In the rows, 128 means zero.
Facts:
Z_298 zadar:Z_160, Z_803 stofur:Z_975 tikler:flezok
Z_358 stofur:Z_282 tikler:flezok
Z_562 stofur:Z_883 tikler:flezok
Z_270 tikler:valasten
Z_208 stofur:Z_380 tikler:bropasik
Z_997 stofur:Z_70 tikler:flezok
Z_871 stofur:Z_938 tikler:mubun
Z_288 tikler:valasten
Z_196 stofur:Z_232 tikler:rinuk
Z_39 zadar:Z_733, Z_676, Z_253, Z_685 stofur:Z_883 tikler:flezok
Z_251 tikler:bropasik
Z_851 zadar:Z_676, Z_281 stofur:Z_895 tikler:flezok
Z_907 stofur:Z_270 tikler:gigra
Z_37 stofur:Z_995 tikler:gigra
Z_437 stofur:Z_251 tikler:gigra
Z_383 stofur:Z_232 tikler:mubun
Z_903 stofur:Z_800 tikler:flola
Z_582 tikler:gigra
Z_553 zadar:Z_393, Z_631, Z_674 stofur:Z_406 tikler:bropasik
Z_520 tikler:flezok
Z_709 stofur:Z_684 tikler:valasten
Z_194 stofur:Z_582 tikler:rinuk
Z_163 stofur:Z_800 tikler:bropasik
Z_587 stofur:Z_645 tikler:mubun
Z_164 zadar:Z_365 tikler:rinuk
Z_926 stofur:Z_406 tikler:flola
Z_487 zadar:Z_520, Z_111 stofur:Z_793 tikler:gigra
Z_140 stofur:Z_995 tikler:gigra
Z_393 stofur:Z_668 tikler:rinuk
Z_43 zadar:Z_358, Z_736 stofur:Z_342 tikler:mubun
Z_754 zadar:Z_160, Z_437 stofur:Z_342 tikler:gigra
Z_792 stofur:Z_677 tikler:mubun
Z_508 zadar:Z_268 stofur:Z_232 tikler:gigra
Z_556 zadar:Z_664, Z_710, Z_995, Z_854 stofur:Z_160 tikler:flezok
Z_938 tikler:mubun
Z_700 stofur:Z_523 tikler:valasten
Z_495 stofur:Z_650 tikler:gigra
Z_366 stofur:Z_523 tikler:bropasik
Z_668 tikler:valasten
Z_677 zadar:Z_111, Z_666, Z_492 tikler:gigra
Z_3 stofur:Z_342 tikler:bropasik
Z_185 stofur:Z_995 tikler:bropasik
Z_861 stofur:Z_750 tikler:gigra
Z_768 zadar:Z_968, Z_582, Z_645, Z_668, Z_742 stofur:Z_650 tikler:flola
Z_450 zadar:Z_540, Z_803 stofur:Z_342 tikler:bropasik
Z_501 stofur:Z_111 tikler:gigra
Z_92 stofur:Z_225 tikler:flezok
Z_123 tikler:bropasik
Z_285 zadar:Z_430 stofur:Z_651 tikler:rinuk
Z_650 tikler:flola
Z_585 stofur:Z_520 tikler:mubun
Z_268 stofur:Z_749 tikler:gigra
Z_304 stofur:Z_232 tikler:flezok
Z_999 tikler:flezok
Z_652 zadar:Z_557 stofur:Z_258 tikler:flezok
Z_883 tikler:gigra
Z_168 stofur:Z_619 tikler:flezok
Z_52 tikler:gigra
Z_232 tikler:gigra
Z_289 zadar:Z_53, Z_383 stofur:Z_342 tikler:valasten
Z_311 stofur:Z_811 tikler:bropasik
Z_944 tikler:gigra
Z_710 stofur:Z_944 tikler:mubun
Z_588 tikler:flezok
Z_761 stofur:Z_282 tikler:gigra
Z_253 stofur:Z_650 tikler:bropasik
Z_749 tikler:rinuk
Z_836 zadar:Z_684, Z_61 stofur:Z_288 tikler:gigra
Z_127 stofur:Z_380 tikler:mubun
Z_172 stofur:Z_811 tikler:rinuk
Z_621 zadar:Z_172, Z_619, Z_223 stofur:Z_999 tikler:bropasik
Z_53 stofur:Z_523 tikler:bropasik
Z_329 stofur:Z_944 tikler:bropasik
Z_344 zadar:Z_436, Z_710, Z_651, Z_871 stofur:Z_429 tikler:mubun
Z_968 tikler:flezok
Z_330 tikler:rinuk
Z_594 zadar:Z_253, Z_185 stofur:Z_793 tikler:rinuk
Z_441 stofur:Z_123 tikler:gigra
Z_460 tikler:bropasik
Z_783 zadar:Z_226, Z_999, Z_700, Z_224, Z_901, Z_861, Z_93 stofur:Z_805 tikler:flola
Z_779 stofur:Z_406 tikler:bropasik
Z_808 zadar:Z_163, Z_938 stofur:Z_70 tikler:gigra
Z_188 stofur:Z_805 tikler:gigra
Z_191 zadar:Z_889, Z_163, Z_645, Z_749 stofur:Z_668 tikler:mubun
Z_400 stofur:Z_282 tikler:bropasik
Z_19 tikler:mubun
Z_125 stofur:Z_380 tikler:gigra
Z_705 stofur:Z_583 tikler:bropasik
Z_696 stofur:Z_938 tikler:flola
Z_110 zadar:Z_883, Z_999 stofur:Z_793 tikler:rinuk
Z_44 stofur:Z_793 tikler:mubun
Z_820 zadar:Z_968, Z_224, Z_407 stofur:Z_160 tikler:rinuk
Z_160 tikler:bropasik
Z_153 stofur:Z_811 tikler:mubun
Z_674 stofur:Z_282 tikler:gigra
Z_156 zadar:Z_525, Z_997, Z_790 stofur:Z_52 tikler:flola
Z_111 tikler:flola
Z_592 zadar:Z_330 stofur:Z_998 tikler:rinuk
Z_224 stofur:Z_975 tikler:bropasik
Z_800 tikler:gigra
Z_296 zadar:Z_631, Z_366 stofur:Z_677 tikler:bropasik
Z_499 zadar:Z_111 stofur:Z_160 tikler:rinuk
Z_684 tikler:gigra
Z_631 stofur:Z_645 tikler:gigra
Z_61 stofur:Z_551 tikler:bropasik
Z_953 zadar:Z_92, Z_3 stofur:Z_460 tikler:mubun
Z_551 tikler:rinuk
Z_223 stofur:Z_651 tikler:gigra
Z_901 stofur:Z_288 tikler:gigra
Z_666 tikler:mubun
Z_225 zadar:Z_736, Z_270 tikler:bropasik
Z_811 tikler:mubun
Z_410 stofur:Z_198 tikler:rinuk
Z_818 zadar:Z_153, Z_441 stofur:Z_523 tikler:bropasik
Z_793 tikler:rinuk
Z_651 tikler:bropasik
Z_494 zadar:Z_111, Z_407 stofur:Z_523 tikler:flezok
Z_492 stofur:Z_651 tikler:rinuk
Z_525 stofur:Z_232 tikler:gigra
Z_429 tikler:flola
Z_24 zadar:Z_645, Z_790, Z_53 stofur:Z_70 tikler:flezok
Z_664 stofur:Z_999 tikler:gigra
Z_70 tikler:bropasik
Z_595 stofur:Z_895 tikler:gigra
Z_391 stofur:Z_123 tikler:rinuk
Z_380 zadar:Z_163, Z_37, Z_391 tikler:mubun
Z_83 zadar:Z_387, Z_140 stofur:Z_270 tikler:gigra
Z_732 zadar:Z_96, Z_901 stofur:Z_650 tikler:flezok
Z_343 zadar:Z_551, Z_861, Z_668 stofur:Z_406 tikler:bropasik
Z_540 stofur:Z_198 tikler:gigra
Z_646 zadar:Z_889, Z_850, Z_365, Z_583 stofur:Z_938 tikler:valasten
Z_685 stofur:Z_968 tikler:gigra
Z_979 stofur:Z_583 tikler:bropasik
Z_733 stofur:Z_645 tikler:flezok
Z_619 tikler:bropasik
Z_787 stofur:Z_811 tikler:flezok
Z_406 tikler:flezok
Z_645 tikler:valasten
Z_365 stofur:Z_889 tikler:gigra
Z_889 tikler:flezok
Z_805 zadar:Z_525, Z_523, Z_232, Z_410 tikler:bropasik
Z_691 zadar:Z_196, Z_749, Z_871, Z_19, Z_492 stofur:Z_542 tikler:valasten
Z_988 zadar:Z_709, Z_585 stofur:Z_406 tikler:bropasik
Z_93 stofur:Z_111 tikler:gigra
Z_261 stofur:Z_198 tikler:gigra
Z_31 zadar:Z_523 stofur:Z_460 tikler:bropasik
Z_186 stofur:Z_429 tikler:valasten
Z_854 stofur:Z_666 tikler:rinuk
Z_542 zadar:Z_153, Z_850, Z_125, Z_495, Z_232 tikler:rinuk
Z_742 stofur:Z_895 tikler:bropasik
Z_536 stofur:Z_282 tikler:gigra
Z_850 stofur:Z_111 tikler:flezok
Z_870 zadar:Z_850, Z_125, Z_557 stofur:Z_523 tikler:bropasik
Z_462 zadar:Z_999, Z_488, Z_44, Z_53 stofur:Z_288 tikler:gigra
Z_96 stofur:Z_380 tikler:flola
Z_416 stofur:Z_258 tikler:flezok
Z_282 tikler:flezok
Z_895 tikler:mubun
Z_671 zadar:Z_562, Z_676, Z_391 stofur:Z_164 tikler:flezok
Z_436 stofur:Z_406 tikler:bropasik
Z_305 zadar:Z_430, Z_926, Z_651 stofur:Z_582 tikler:rinuk
Z_736 stofur:Z_270 tikler:rinuk
Z_682 zadar:Z_907, Z_742 stofur:Z_406 tikler:bropasik
Z_258 tikler:gigra
Z_975 zadar:Z_591, Z_140, Z_771, Z_19, Z_406 tikler:bropasik
Z_583 tikler:mubun
Z_371 stofur:Z_800 tikler:mubun
Z_914 zadar:Z_416, Z_37, Z_938, Z_685 stofur:Z_650 tikler:mubun
Z_557 stofur:Z_406 tikler:bropasik
Z_468 zadar:Z_358, Z_488, Z_232, Z_253 stofur:Z_668 tikler:flezok
Z_387 stofur:Z_542 tikler:gigra
Z_147 stofur:Z_111 tikler:flezok
Z_812 stofur:Z_645 tikler:rinuk
Z_803 stofur:Z_793 tikler:flezok
Z_987 zadar:Z_889, Z_562, Z_901, Z_3 stofur:Z_588 tikler:mubun
Z_523 tikler:bropasik
Z_405 zadar:Z_226 tikler:bropasik
Z_771 stofur:Z_677 tikler:bropasik
Z_322 zadar:Z_999, Z_664, Z_583, Z_123 stofur:Z_380 tikler:mubun
Z_86 zadar:Z_525, Z_393, Z_127, Z_460, Z_536 stofur:Z_123 tikler:rinuk
Z_488 stofur:Z_288 tikler:gigra
Z_900 zadar:Z_37, Z_523, Z_371 stofur:Z_551 tikler:rinuk
Z_998 zadar:Z_733, Z_997, Z_710, Z_944 tikler:flola
Z_49 zadar:Z_96, Z_183, Z_619 stofur:Z_651 tikler:flezok
Z_430 stofur:Z_523 tikler:flola
Z_198 zadar:Z_787, Z_253 tikler:gigra
Z_790 stofur:Z_938 tikler:bropasik
Z_407 stofur:Z_944 tikler:gigra
Z_611 zadar:Z_771, Z_251 stofur:Z_258 tikler:gigra
Z_591 stofur:Z_677 tikler:flola
Z_849 stofur:Z_282 tikler:bropasik
Z_226 stofur:Z_968 tikler:bropasik
Z_676 stofur:Z_889 tikler:gigra
Z_281 stofur:Z_895 tikler:bropasik
Z_780 zadar:Z_595, Z_926, Z_342 stofur:Z_406 tikler:mubun
Z_750 zadar:Z_903, Z_281 tikler:gigra
Z_183 stofur:Z_342 tikler:valasten
Z_472 zadar:Z_800, Z_684, Z_232 stofur:Z_968 tikler:valasten
Z_342 tikler:rinuk
Z_995 tikler:rinuk

Known rows:
Z_849: [103 125 138 124 141 119 106 122 125 144 134  97 147 122 135 103 147 118
 140 149  99 125 171 126 154  87 125 132  78 148 142 113]
Z_895: [114 104 108 124  85 120 117 110 107 115 116 115 121 109 110 123 117 118
 128 177 129 122 138 104 117 109 100 124 141 151 116 106]
Z_391: [150 128 144 139  82 145 131 108 111 111 109 130 138 120 141 134 156 125
 113 126 137 131 122  92 106 110 104 100 115 104 107 117]
Z_441: [150 131 138 101 147 164 128 153 180 133 127 136 157  99 171 194 107 120
 115 125 143 132  99  92 140 133 132 103 113 128 123 155]
Z_805: [ 85 155  98 166 166  81 124 134  99 101 206 153 142 171  74 126 156 154
  91 119 129 123 116 128 159 187 106 142 139  93 114  65]
Z_96: [150 140 154 120 117 126 118 108 105 133 117 108 116 119 140  97 144 131
 141 119 123 121 149 121 110  95 122 123 118 145 134 146]
Z_366: [140 120  99  93  98 129 151  93 157 127  96 111 143 122 115 109  91 119
 118 121 110 127 101 127 151 106 121 140  81 149 108  90]
Z_196: [151 119 148 134  78 147 136 109 116 121  95 130 129 117 150 127 142 124
 128 131 130 134 130 102  96 102 120 104 124 122 116 128]
Z_979: [114 135 141 106 144 114 107 105 128 135 142 103 119 121 129 110 142 110
 138 132 115 115 140 134 143  98 121 125  90 162 133 113]
Z_380: [ 91 122  75 179  99 117 118 121  94  99 151 113 139 127  52 136 186 148
  86 135 155 123 114 112 137 202  85 145 158  37  95  71]
Z_677: [ 97 157 111 114 192 139  70 203 147 170 128 231 112 101  34 220  98 146
 119 122 115 149 108 171 108 125 175 140 173  54 162 168]
Z_31: [ 75 133 102 178 127 120 136 116 136 116 175 135 152 151  88 141 188 129
  87 100 146 131  96 134 156 193 106 137 116  55 102  42]
Z_742: [118 135 142 108 141 116 107 106 126 138 136  92 115 117 128 106 142 113
 140 131 119 113 141 136 143 103 121 132  97 157 134 116]
Z_754: [137 143 132 125 196 140 130 155 165 144 161 135 107 129 136 162 124 143
 116  66 161 120  85 150 130 191 158 137 183 105 145 177]
Z_343: [ 95  97 115 150 115 135 166 132 140 126 121 139 110 157 120 102 123  88
 146 132 160 153 139 202 150 187 127 174 129  89 138 116]
Z_691: [110 135 123 156 131 114 129 127 118 145 131 125 115 137  92  96 150 140
 135  96 129 133 140 173 117 145 144 169 152  91 150 125]
Z_183: [132 134 151 114  85 132 129  85 139 128 123 110  99 107 143 131 143 100
 141 114 147 118 106 127  97 110 119 117 131 166 116 102]
Z_525: [152 155 149  97 192 148 105 148 154 133 161 138 154 111 155 178 134 136
 100 108 137 118 112  88 155 132 119  97 105 122 133 164]

Rows:
No name comes twice in this set of rows, the named rows included.
[145 121 119 137 189 146 160 181 168 156 125 119 130 140 163 134  87 156
 139  87 140 135 120 161 139 185 183 162 185 116 163 207] : Z_462
[139 137 139  94 148 169 108 157 182 144 110 159 143  86 144 208 110 114
 118 129 137 138 102 112 128 114 140 105 118 114 131 155] : Z_407
[ 78 103 101 180 104 127 141 104 118 121 150 123 137 144  87 117 188 128
  83 106 147 125 109 124 135 187  99 140 142  48 117  65] : Z_914
[153 136 123 116 123 101 116 136  99 122 103  94 102 134 129  94 103 139
 171 163 112 120 161 144 117 104 146 135 135 187 121 159] : Z_999
[123 132 132 149 132 112 147 112 123 144 137  98  79 140 119  81 140 134
 151  79 149 119 122 186 100 163 153 172 184 135 149 137] : Z_289
[ 84 101 139 134 129 105 179 103 155 125 173 175 148 174 183 116  93 104
 122 136 106 129 114 112 138 108 131 104 107 207 136  55] : Z_253
[133 116 100 188  92 113 180 149 101 100 129 169 138 171 121 119 108 166
 118 128 135 142 123 123 100 177 136 139 196  97 118 120] : Z_542
[121 142 121 193 101 135 137 120  99  96 157 154 157 151  88 145 209 153
  65  86 154 135  97 100 124 196  92 114 134   7  93  73] : Z_900
[ 96 145 133 110  79 135  66 138 117 154  78 224  93  81  34 197 115 107
 144 166  97 154 127 149  59  39 145 112 131 100 133 105] : Z_111
[137 160 118 142 198 147 110 165 147 127 164 130 157 121 104 178 171 159
  84  76 159 124  98 121 164 206 124 134 136  32 123 155] : Z_808
[148 120 158 118  84 147 142 115 112 104 111 157 118 134 150 117 130  86
 138 148 157 148 145 137 128 123  94 117  99 112 125 135] : Z_926
[ 82 144 131 115 198 158  76 184 168 192 122 232 108  98  47 213 121 129
 115  90 113 152 102 187 107 111 185 135 151  41 177 159] : Z_487

Now the same nodes, written a new way:
Known rows:
Z_651: [123 129 135 129 122 133 122 149 114 140  84 137 128 134 121 151 111 129
 132 125 128 133 132 137 128 111 126 130 138 130 137 142 134]
Z_520: [121 135 129 123 150 132 124 160 138 161 118 131 143 132 123 173 121 123
 140 133 123 140 139 133 127 135 123 112 121 125 139 128 138]
Z_588: [122 124 130 125 119 129 122 147 124 138 116 133 127 131 132 157 120 126
 133 134 128 139 132 137 122 120 125 124 132 126 140 134 138]
Z_268: [126 121 146 121 130 136 128 110 119 142 119 131 114 136 136 132 117 133
 134 135 128 133 130 140 127 132 117 131 129 124 134 134 131]
Z_289: [131 110 111 145 135  91 129 150 139 101 181 118 136 133 102  72 140 136
 106 115 133 103 112  96 131 137 137 135 130 113 111 132 113]
Z_196: [118 123 143 117 133 126 127 129 122 131 148 125 113 134 145 158 112 135
 132 142 128 128 133 145 123 137 121 115 124 129 135 124 135]
Z_495: [125 124 148 119 126 138 129 109 117 138 118 134 113 134 140 128 115 135
 136 135 128 135 128 142 127 133 118 131 126 126 137 132 132]
Z_583: [126 132 138 125 120 124 118 169 113 127 127 129 115 137 130 177 126 110
 125 139 124 127 133 131 121 105 128 130 132 125 136 137 140]
Z_811: [124 135 132 126 118 132 122 162 120 132 115 130 125 133 139 168 129 114
 131 138 124 133 138 135 122 114 131 127 124 131 140 129 140]
Z_953: [140 140 110 136 129 119 128 132 139 103 171 118 138 117 120 111 157 110
 110 123 126 106 123 104 130 120 145 131 125 126 107 117 121]
Z_754: [135 108 118 134 134 114 131 112 147 121 166 124 139 120 116  58 151 122
 109 117 128 109 124 107 129 142 135 143 130 117 114 125 110]
Z_871: [127 139 137 131 127 133 126 138 117 125 117 126 118 137 140 158 122 120
 133 143 122 126 139 135 124 120 128 124 121 132 134 130 138]
Z_93: [126 123 151 120 132 134 127 116 113 140 124 132 109 138 132 141 113 132
 133 136 127 130 128 139 126 129 115 130 131 122 133 138 132]
Z_895: [125 135 133 125 119 134 122 162 120 132 113 131 124 133 139 167 129 114
 131 139 125 134 138 135 122 115 130 127 124 131 140 129 140]
Z_709: [121 125 132 132 126 122 129 138 117 129 121 126 121 144 131 137 107 148
 137 133 133 134 124 136 129 135 122 119 124 127 135 137 135]
Z_621: [138 136 113 139 133 124 131 121 136 113 135 126 144 117 106  90 141 127
 115 110 129 111 120 106 137 121 140 134 133 128 108 126 114]
Z_343: [141 135 104 140 139 124 131 117 129 111 127 121 137 126  97 109 152 135
 110 105 126 114 116 107 131 114 129 128 144 127 108 127 113]
Z_86: [130 121 107 125 125 116 133 113 151 108 191 116 138 108 132  95 150 126
 113 120 133 114 120 118 128 143 141 124 124 129 112 106 116]

Rows:
No name comes twice in this set of rows, the named rows included.
[123 141 131 125 140 135 123 171 131 150 114 128 136 134 133 181 130 110
 136 138 121 135 143 132 125 125 130 118 117 130 140 126 140] : Z_666
[129 132 130 134 127 136 129 117 105 126  71 129 117 143 119 149 121 145
 131 124 123 134 129 136 124 112 114 124 141 133 135 139 130] : Z_557
[128 140 144 129 128 131 124 147 111 117 124 130 110 139 138 163 121 122
 131 144 122 124 133 131 125 116 125 125 121 130 135 131 137] : Z_44
[140 141 111 135 131 117 129 137 140 100 171 120 137 116 119 110 158 110
 111 122 126 108 121 100 131 120 145 133 123 127 109 115 119] : Z_344
[124 121 136 117 116 140 133 104 125 123 108 141 115 127 147 105 126 139
 143 131 129 147 124 134 128 143 120 137 115 135 147 122 126] : Z_676
[139 151 104 128 238 119 137 177 201 182 191 115 191 116  86 145 153 102
 137 115 114 128 139  84 146 175 131  84  98 125  99 107 114] : Z_494
[143 137 114 137 131 124 128 113 135 119 169 119 141 120 111  99 150 117
 108 116 129 104 118 108 134 118 141 133 135 117  99 129 120] : Z_768
[121 127 128 130 124 121 121 139 122 138 102 127 121 127 122 169 118 120
 136 136 130 142 134 133 125 126 124 138 135 127 142 131 138] : Z_282
[124 133 135 124 125 128 129 132 122 113 109 141 114 131 136 130 119 140
 143 136 124 145 125 126 129 134 120 127 113 134 147 125 130] : Z_787
[125 123 136 121 116 143 133  97 125 136 106 135 121 128 151 112 122 137
 141 133 130 143 131 143 126 141 121 132 120 133 141 125 130] : Z_685
[116 113 134 118 121 125 122 147 127 143 146 122 124 130 142 167 117 124
 126 137 131 130 136 150 117 128 126 118 136 126 135 128 138] : Z_749
[141 134 105 138 117 127 133 103 143 112 152 122 146 113 124  75 156 120
 115 116 131 116 121 109 133 126 143 138 128 127 108 119 117] : Z_156
[126 125 123 150  97 154 132  76 124 156  61 113 148 128 155 118 104 136
 131 132 133 123 156 172 123 119 137 122 147 139 118 139 140] : Z_163
[124 130 136 129 122 130 127 121 121 126 113 130 120 133 138 140 114 137
 136 139 126 134 132 138 126 127 124 124 126 130 135 132 135] : Z_997

